Below are the code and all the weights of a small trained network. Each question names an input and a class and asks about switching units off, where a switched-off unit gives its printed mean instead of its output.

import numpy as np


def w(rows, s, z=0):
    codes = np.array(rows[::2]) - 128.0
    scale = np.full(codes.shape[1], s)
    scale[-1] = z or s
    return codes * scale


def f(y):
    return y / 2 * (1 + np.tanh(0.7978845608 * (y + 0.044715 * y**3)))


def log_softmax(a):
    a = a - a.max(-1, keepdims=True)
    return a - np.log(np.exp(a).sum(-1, keepdims=True))


def net(x, mask):
    res = np.array(x, float).reshape(1, 2) / 4 @ E
    y = f(res @ A[0][:, :-1].T + A[0][:, -1])
    res = res + np.where(mask, y, B[0][:, -1]) @ B[0][:, :-1]
    return log_softmax(res[-1] @ U[:, :-1].T + U[:, -1])


A, B = {}, {}
E = w([
[150,201,89,68,153,90,28,45,104,186,173,127],'x0',
[41,159,253,100,40,191,145,36,205,132,187,223],'x1',
],0.012)
A[0] = w([
[148,64,102,141,182,83,97,117,54,104,105,65,239],'neuron 0',
[55,86,199,175,78,206,160,134,148,90,120,144,186],'neuron 1',
[160,145,104,148,199,102,149,154,68,118,72,87,255],'neuron 2',
[103,96,114,198,122,105,130,204,152,63,121,87,219],'neuron 3',
[124,39,125,228,109,127,154,169,102,89,96,119,231],'neuron 4',
[127,199,99,108,159,115,65,64,107,254,147,115,151],'neuron 5',
[84,229,134,48,118,113,63,75,99,167,148,150,106],'neuron 6',
[142,188,114,102,88,141,121,70,164,145,188,129,111],'neuron 7',
[73,113,191,122,70,164,120,83,209,160,163,194,160],'neuron 8',
[156,183,80,92,182,118,66,139,94,126,98,107,175],'neuron 9',
[149,147,69,99,128,73,55,83,85,149,75,108,121],'neuron 10',
],0.009,0.0062)
B[0] = w([
[140,37,144,94,136,94,87,178,145,129,214,108,239],'neuron 0',
[203,217,171,113,105,185,141,88,129,31,82,70,235],'neuron 1',
[155,45,155,90,146,94,136,199,94,153,208,154,241],'neuron 2',
[180,86,158,99,199,122,126,156,66,72,137,168,207],'neuron 3',
[160,116,170,123,202,143,161,172,88,92,116,198,221],'neuron 4',
[1,156,125,109,38,97,72,128,146,215,217,153,221],'neuron 5',
[109,159,176,207,89,54,99,166,96,130,157,199,210],'neuron 6',
[103,167,193,189,108,134,89,148,85,124,122,152,182],'neuron 7',
[103,195,194,137,42,144,138,58,93,87,121,118,250],'neuron 8',
[148,62,108,63,103,152,80,191,167,181,179,113,213],'neuron 9',
[81,146,101,92,84,126,114,124,155,190,138,110,204],'neuron 10',
],0.0093,0.018)
U = w([
[210,103,128,94,218,114,168,172,81,98,145,182,254],'0',
[88,119,55,40,87,118,76,181,177,218,167,73,175],'1',
[167,196,140,85,95,199,212,72,154,62,1,69,197],'2',
[79,201,149,209,101,94,67,115,93,125,151,182,99],'3',
[103,99,91,171,123,158,173,95,141,165,108,132,30],'4',
[75,112,29,197,166,157,112,83,140,120,94,117,42],'5',
[116,172,67,152,169,126,189,107,200,186,77,85,42],'6',
[85,53,87,121,72,97,187,88,194,117,55,81,40],'7',
],0.0078,0.0028)

Each question gives the input, the list of numbers given to net, and the class t.
The units are the neurons (one row each of A and B). Each row of codes is followed by its name. A weight is (code - 128) times the scale printed after its matrix; where a second scale follows, it is the last column's (A, B and U).
mask holds one flag per neuron, in row order. A switched-off neuron (its flag False) gives its mean, the last column of its row in B, instead of its output. The means were averaged over made-up inputs and are rounded, as every weight is.
A unit's drop is (log p(t) with every unit on - log p(t) with that unit switched off) / (log p(t) with every unit on - log p(t) with every unit switched off).
The circuit of an input: a set's keep is (log p(t) with only the set's units on - log p(t) with every unit switched off) / (log p(t) with every unit on - log p(t) with every unit switched off). Starting from all 11 units, units are removed one at a time, each time the one whose removal leaves the highest keep (on an exact tie, the one counted first), for as long as the keep stays at least 0.8.
units of the circuit, in order: the units of the circuit, biggest drop first
k most important neurons: the k neurons with the biggest drops, biggest first
drop when u is switched off: that unit's drop, to one decimal
input [0,6], class 2: 2 most important neurons	[neuron 1; neuron 5]
input [0,8], class 2: units of the circuit, in order	[neuron 1]
input [7,0], class 1: 2 most important neurons	[neuron 9; neuron 8]
input [0,0], class 0: 3 most important neurons	[neuron 5; neuron 8; neuron 10]
input [1,-8], class 1: 4 most important neurons	[neuron 10; neuron 9; neuron 0; neuron 1]
input [-8,1], class 2: 2 most important neurons	[neuron 1; neuron 2]
input [8,0], class 1: 3 most important neurons	[neuron 9; neuron 8; neuron 10]
input [1,-2], class 1: drop when neuron 4 is switched off	0.1
input [0,1], class 2: drop when neuron 6 is switched off	0.2
input [-8,2], class 2: drop when neuron 1 is switched off	0.2
